Here is a tiny trained network, its code and every weight. The questions are about switching its units off for an input and a class, where a switched-off unit gives its printed mean instead of its output.

import numpy as np


def w(rows, s, z=0):
    codes = np.array(rows[::2]) - 128.0
    scale = np.full(codes.shape[1], s)
    scale[-1] = z or s
    return codes * scale


def f(y):
    return np.maximum(y, 0)


def log_softmax(a):
    a = a - a.max(-1, keepdims=True)
    return a - np.log(np.exp(a).sum(-1, keepdims=True))


def net(x, mask):
    res = np.array(x, float).reshape(1, 4) / 4 @ E
    y = f(res @ A[0][:, :-1].T + A[0][:, -1])
    res = res + np.where(mask, y, B[0][:, -1]) @ B[0][:, :-1]
    return log_softmax(res[-1] @ U[:, :-1].T + U[:, -1])


A, B = {}, {}
E = w([
[128,128,129],'x0',
[105,195,28],'x1',
[5,25,108],'x2',
[73,234,190],'x3',
],0.011)
A[0] = w([
[102,190,187,158],'n0',
[122,164,34,78],'n1',
[142,141,59,57],'n2',
[112,134,96,171],'n3',
[116,169,66,98],'n4',
[198,147,136,117],'n5',
[185,77,80,49],'n6',
[175,63,254,116],'n7',
[124,155,89,136],'n8',
[178,92,34,83],'n9',
[177,127,114,128],'n10',
[210,198,131,153],'n11',
[150,122,157,63],'n12',
[95,181,156,30],'n13',
[64,185,159,123],'n14',
[50,103,112,250],'n15',
[224,151,150,112],'n16',
[219,160,151,157],'n17',
[61,215,170,3],'n18',
[79,83,128,195],'n19',
[154,158,121,137],'n20',
],0.015,0.0019)
B[0] = w([
[165,86,104,208],'n0',
[113,193,204,208],'n1',
[145,155,156,180],'n2',
[111,168,155,162],'n3',
[148,227,213,189],'n4',
[82,97,136,199],'n5',
[201,102,76,205],'n6',
[169,255,223,251],'n7',
[119,161,178,169],'n8',
[199,120,87,220],'n9',
[112,66,84,172],'n10',
[50,95,105,244],'n11',
[122,145,123,154],'n12',
[193,96,92,181],'n13',
[180,76,73,203],'n14',
[59,107,149,222],'n15',
[95,98,133,226],'n16',
[53,107,126,229],'n17',
[195,101,64,220],'n18',
[76,116,104,206],'n19',
[79,97,164,170],'n20',
],0.009,0.013)
U = w([
[9,77,113,222],'0',
[141,251,163,154],'1',
[209,71,72,6],'2',
],0.02,0.0017)

Each question gives the input, the list of numbers given to net, and the class t.
The units are the neurons (one row each of A and B). Each row of codes is followed by its name. A weight is (code - 128) times the scale printed after its matrix; where a second scale follows, it is the last column's (A, B and U).
mask holds one flag per neuron, in row order. A switched-off neuron (its flag False) gives its mean, the last column of its row in B, instead of its output. The means were averaged over made-up inputs and are rounded, as every weight is.
A unit's drop is (log p(t) with every unit on - log p(t) with that unit switched off) / (log p(t) with every unit on - log p(t) with every unit switched off).
The circuit of an input: a set's keep is (log p(t) with only the set's units on - log p(t) with every unit switched off) / (log p(t) with every unit on - log p(t) with every unit switched off). Starting from the 12 units with the biggest drops (on a tie, the unit counted first), units are removed one at a time, each time the one whose removal leaves the highest keep (on an exact tie, the one counted first), for as long as the keep stays at least 0.8.
circuit, biggest first: the units of the circuit, biggest drop first
top k neurons: the k neurons with the biggest drops, biggest first
drop when u is switched off: that unit's drop, to one decimal
input [1,2,0,-2], class 1: top 2 neurons => [n18 n14]
input [7,-8,5,4], class 1: circuit, biggest first => [n7]
input [6,5,-5,-3], class 0: top 2 neurons => [n7 n11]
input [-6,-2,7,-8], class 2: top 4 neurons => [n6 n9 n11 n17]
input [-2,-1,-7,-7], class 0: top 2 neurons => [n17 n11]
input [-8,6,-6,0], class 0: top 2 neurons => [n11 n7]
input [-8,5,5,-8], class 2: top 2 neurons => [n9 n6]
input [-8,-6,5,8], class 2: top 2 neurons => [n14 n18]
input [-6,6,-5,8], class 2: top 2 neurons => [n18 n14]
input [0,6,-7,2], class 0: top 2 neurons => [n11 n7]
input [8,4,-7,-2], class 0: drop when n4 is switched off => 0.0
input [1,6,4,-6], class 1: drop when n1 is switched off => 0.4
input [4,0,-2,3], class 2: drop when n19 is switched off => 0.1
input [-2,5,0,-5], class 1: circuit, biggest first => [n1]
input [-4,-4,3,-4], class 1: drop when n14 is switched off => 0.2
